Below is a small trained network, with its code and all its weights. Each question gives an input and a target symbol and asks what happens when units are switched off, that is, made to give their printed mean instead of their output.

import numpy as np


def w(rows, s, z=0):
    codes = np.array(rows[::2]) - 128.0
    scale = np.full(codes.shape[1], s)
    scale[-1] = z or s
    return codes * scale


def norm(h):
    return h / np.sqrt((h * h).mean(-1, keepdims=True) + 1e-5)


def f(y):
    return y / 2 * (1 + np.tanh(0.7978845608 * (y + 0.044715 * y**3)))


def softmax(a):
    e = np.exp(a - a.max(-1, keepdims=True))
    return e / e.sum(-1, keepdims=True)


def log_softmax(a):
    a = a - a.max(-1, keepdims=True)
    return a - np.log(np.exp(a).sum(-1, keepdims=True))


def net(x, mask):
    ids = ['ΛΞΠΩαδμσψ'.index(c) for c in x.split()]
    T = len(ids)
    res = E[ids] + P[:T]
    u = 0
    for l in range(2):
        r = norm(res)
        for j in range(3):
            rows = slice(4 * j, 4 * j + 4)
            q, k, v = (r @ M[l][rows].T for M in (Q, K, V))
            z = softmax(np.where(np.tri(T) > 0, q @ k.T / 4**0.5, -1e9)) @ v
            o = O[l][rows]
            res = res + np.where(mask[u + j], z, o[:, -1]) @ o[:, :-1]
        u += 3
        y = f(norm(res) @ A[l][:, :-1].T + A[l][:, -1])
        res = res + np.where(mask[u : u + 4], y, B[l][:, -1]) @ B[l][:, :-1]
        u += 4
    return log_softmax(norm(res)[-1] @ U[:, :-1].T + U[:, -1])


Q, K, V, O, A, B = {}, {}, {}, {}, {}, {}
E = w([
[111,113,122,6,227],'Λ',
[199,137,228,174,200],'Ξ',
[105,160,165,72,123],'Π',
[122,149,198,55,112],'Ω',
[73,112,26,209,28],'α',
[104,150,140,114,129],'δ',
[131,70,150,98,176],'μ',
[10,146,179,141,75],'σ',
[232,179,75,48,81],'ψ',
],0.014)
P = w([
[1,155,252,103,151],'0',
[52,139,190,77,130],'1',
[78,106,181,88,136],'2',
[101,90,156,95,129],'3',
[118,76,138,95,120],'4',
[134,64,124,94,113],'5',
[150,43,104,92,95],'6',
[169,36,96,80,96],'7',
[182,24,68,95,83],'8',
],0.0077)
Q[0] = w([
[189,148,228,4,89],'L0H0',
[74,87,187,149,156],'L0H0',
[183,74,2,78,60],'L0H0',
[149,169,99,54,126],'L0H0',
[143,35,164,56,130],'L0H1',
[105,17,112,57,203],'L0H1',
[169,85,131,130,169],'L0H1',
[72,177,236,118,63],'L0H1',
[49,114,141,90,160],'L0H2',
[152,196,141,191,97],'L0H2',
[99,87,115,18,215],'L0H2',
[13,139,108,66,91],'L0H2',
],0.0079)
K[0] = w([
[220,137,66,139,121],'L0H0',
[93,159,119,117,126],'L0H0',
[176,105,201,190,164],'L0H0',
[123,139,135,171,152],'L0H0',
[202,160,157,92,209],'L0H1',
[138,99,137,212,195],'L0H1',
[141,158,176,121,120],'L0H1',
[175,161,99,69,106],'L0H1',
[83,7,135,51,97],'L0H2',
[97,200,113,161,146],'L0H2',
[179,63,74,100,151],'L0H2',
[55,95,115,70,155],'L0H2',
],0.011)
V[0] = w([
[132,180,162,187,167],'L0H0',
[82,207,110,166,166],'L0H0',
[120,203,129,109,53],'L0H0',
[78,148,123,85,74],'L0H0',
[151,165,116,166,167],'L0H1',
[54,30,92,38,126],'L0H1',
[223,196,156,144,190],'L0H1',
[101,125,107,142,76],'L0H1',
[108,185,94,121,178],'L0H2',
[151,184,117,170,1],'L0H2',
[160,104,186,156,148],'L0H2',
[114,50,132,20,75],'L0H2',
],0.0081)
O[0] = w([
[112,107,218,85,182,107],'L0H0',
[101,82,161,154,145,81],'L0H0',
[93,134,78,157,159,152],'L0H0',
[42,133,141,226,108,151],'L0H0',
[151,138,106,158,143,98],'L0H1',
[147,66,218,28,104,164],'L0H1',
[200,97,2,180,98,161],'L0H1',
[50,153,202,164,142,82],'L0H1',
[60,106,160,37,156,109],'L0H2',
[181,208,205,57,170,50],'L0H2',
[152,189,65,161,58,142],'L0H2',
[51,109,243,134,28,255],'L0H2',
],0.0053,0.0068)
A[0] = w([
[55,92,173,157,113,200],'L0N0',
[173,227,48,53,83,254],'L0N1',
[174,163,254,183,183,42],'L0N2',
[110,189,55,62,172,54],'L0N3',
],0.0099,0.0055)
B[0] = w([
[164,162,32,210,166,210],'L0N0',
[89,147,36,194,116,255],'L0N1',
[241,79,155,2,110,137],'L0N2',
[138,107,172,144,69,126],'L0N3',
],0.0086,0.0089)
Q[1] = w([
[127,177,135,145,184],'L1H0',
[109,12,68,233,24],'L1H0',
[123,55,91,60,73],'L1H0',
[67,134,192,83,153],'L1H0',
[91,144,207,182,119],'L1H1',
[187,57,119,214,138],'L1H1',
[135,108,171,189,172],'L1H1',
[118,170,153,50,135],'L1H1',
[176,120,25,249,73],'L1H2',
[194,79,95,146,78],'L1H2',
[77,170,131,144,196],'L1H2',
[69,90,176,73,165],'L1H2',
],0.017)
K[1] = w([
[63,137,142,131,144],'L1H0',
[179,56,83,90,101],'L1H0',
[196,109,125,72,144],'L1H0',
[109,142,188,151,164],'L1H0',
[65,142,161,82,170],'L1H1',
[106,89,53,105,50],'L1H1',
[50,144,122,111,104],'L1H1',
[141,145,164,174,187],'L1H1',
[253,124,93,206,204],'L1H2',
[170,111,118,168,119],'L1H2',
[41,159,101,166,169],'L1H2',
[63,57,149,85,124],'L1H2',
],0.017)
V[1] = w([
[135,153,115,55,203],'L1H0',
[80,139,138,56,133],'L1H0',
[192,136,148,164,118],'L1H0',
[116,57,155,173,182],'L1H0',
[99,87,91,204,126],'L1H1',
[79,103,138,150,135],'L1H1',
[127,58,138,162,113],'L1H1',
[102,111,111,119,95],'L1H1',
[212,98,249,104,111],'L1H2',
[114,183,167,118,138],'L1H2',
[159,134,122,96,63],'L1H2',
[94,134,185,76,132],'L1H2',
],0.017)
O[1] = w([
[119,124,106,84,108,53],'L1H0',
[89,106,116,109,123,78],'L1H0',
[221,172,141,157,115,126],'L1H0',
[149,7,211,146,112,59],'L1H0',
[154,157,130,140,58,254],'L1H1',
[179,144,132,145,123,136],'L1H1',
[176,142,149,80,72,146],'L1H1',
[149,164,79,126,111,195],'L1H1',
[58,112,94,176,179,153],'L1H2',
[127,161,79,87,149,58],'L1H2',
[107,138,124,172,104,143],'L1H2',
[156,177,95,141,173,27],'L1H2',
],0.013,0.0087)
A[1] = w([
[209,91,157,100,69,93],'L1N0',
[215,202,99,179,175,149],'L1N1',
[109,42,143,95,35,1],'L1N2',
[237,9,93,132,211,172],'L1N3',
],0.012,0.0084)
B[1] = w([
[64,117,90,219,253,254],'L1N0',
[94,74,54,122,54,253],'L1N1',
[92,13,22,63,162,169],'L1N2',
[212,204,112,109,77,209],'L1N3',
],0.013,0.0045)
U = w([
[86,52,95,42,83,138],'Λ',
[159,151,133,137,127,36],'Ξ',
[133,48,196,144,56,170],'Π',
[201,143,109,96,174,170],'Ω',
[157,167,97,110,8,97],'α',
[108,174,178,196,120,79],'δ',
[58,144,200,95,107,255],'μ',
[75,149,30,144,159,74],'σ',
[115,137,138,69,129,206],'ψ',
],0.015,0.0039)

Each question gives the input, a string of symbols that net reads in full, and the target symbol t.
The units are the heads (4 rows each of Q, K, V and O) and the neurons (one row each of A and B). Each row of codes is followed by its name. A weight is (code - 128) times the scale printed after its matrix; where a second scale follows, it is the last column's (O, A, B and U).
mask holds one flag per unit, layer by layer, with each layer's heads first. A switched-off unit (its flag False) gives its mean, the last column of its rows in O or B, instead of its output. The means were averaged over made-up inputs and are rounded, as every weight is.
A unit's drop is (log p(t) with every unit on - log p(t) with that unit switched off) / (log p(t) with every unit on - log p(t) with every unit switched off).
The circuit of an input: a set's keep is (log p(t) with only the set's units on - log p(t) with every unit switched off) / (log p(t) with every unit on - log p(t) with every unit switched off). Starting from the 12 units with the biggest drops (on a tie, the unit counted first), units are removed one at a time, each time the one whose removal leaves the highest keep (on an exact tie, the one counted first), for as long as the keep stays at least 0.8.
units of the circuit, in order: the units of the circuit, biggest drop first
top k neurons: the k neurons with the biggest drops, biggest first
top k neurons in layer l: the k neurons of layer l with the biggest drops, biggest first
drop of u: that unit's drop, to one decimal
input σ σ Ω, target σ: top neuron : L0N1
input δ σ σ, target μ: top 2 neurons : L0N1, L1N3
input δ Ω ψ ψ Ω δ μ σ δ, target Π: units of the circuit, in order : L0N1, L1H0
input ψ μ Ω ψ ψ μ σ Ω, target Π: units of the circuit, in order : L0N1, L1H0
input μ δ Ξ ψ μ Ω ψ ψ σ, target σ: units of the circuit, in order : L0N2, L1H2
input ψ Ξ Ξ, target α: units of the circuit, in order : L0H2, L1H2
input ψ Ξ ψ μ ψ, target σ: top 3 neurons : L0N2, L0N1, L0N0
input ψ ψ ψ ψ σ ψ ψ Λ σ, target Λ: units of the circuit, in order : L1H0, L0N1
input Λ Ξ Λ α α Π σ, target δ: top 3 neurons in layer 0 : L0N2, L0N1, L0N0
input Π ψ ψ ψ Ξ σ ψ μ Π, target σ: top 2 neurons : L0N0, L0N2
input μ μ μ ψ Λ α, target Λ: units of the circuit, in order : L0N1, L1H0
input ψ α μ ψ Ω Ξ, target σ: units of the circuit, in order : L1H2, L0N1
input Ω Ω δ μ Ξ σ, target δ: top 4 neurons : L0N0, L0N2, L0N1, L1N2
input Ξ σ δ ψ ψ ψ ψ δ, target σ: top neuron : L0N0
input μ ψ σ, target α: top 2 neurons : L0N0, L0N1
input Ξ ψ Ξ, target α: top 3 neurons in layer 0 : L0N1, L0N2, L0N3
input ψ α ψ ψ Λ Π, target Λ: top 2 neurons : L0N1, L1N2
input α Ω δ, target Ω: top 2 neurons in layer 0 : L0N0, L0N1
input Ω μ σ Ω ψ Λ, target Λ: top 2 neurons : L0N1, L0N0
input Ξ ψ μ Ξ α, target Π: top 2 neurons in layer 0 : L0N1, L0N2
input ψ ψ Ξ Π, target σ: top 2 neurons in layer 0 : L0N0, L0N2
input Π Ξ Λ μ Ξ, target Π: units of the circuit, in order : L1H0
input σ μ Ξ ψ ψ ψ, target σ: units of the circuit, in order : L0N2, L1H2
input ψ ψ ψ Λ Ω δ, target Λ: top 2 neurons : L0N1, L1N2
input ψ μ δ ψ Λ δ Ω, target Λ: top 2 neurons : L0N1, L1N2
input ψ Ξ μ Π ψ μ μ Ξ, target Π: top 2 neurons in layer 0 : L0N1, L0N0
input μ δ Π, target Π: top neuron : L0N0
input Ω Λ α Ω, target Λ: top 2 neurons in layer 0 : L0N0, L0N2
input ψ δ ψ μ ψ ψ Ξ ψ σ, target σ: drop of L0N0 : 2.1
input Ω δ Ξ σ Ξ α, target Π: drop of L1H0 : 0.4
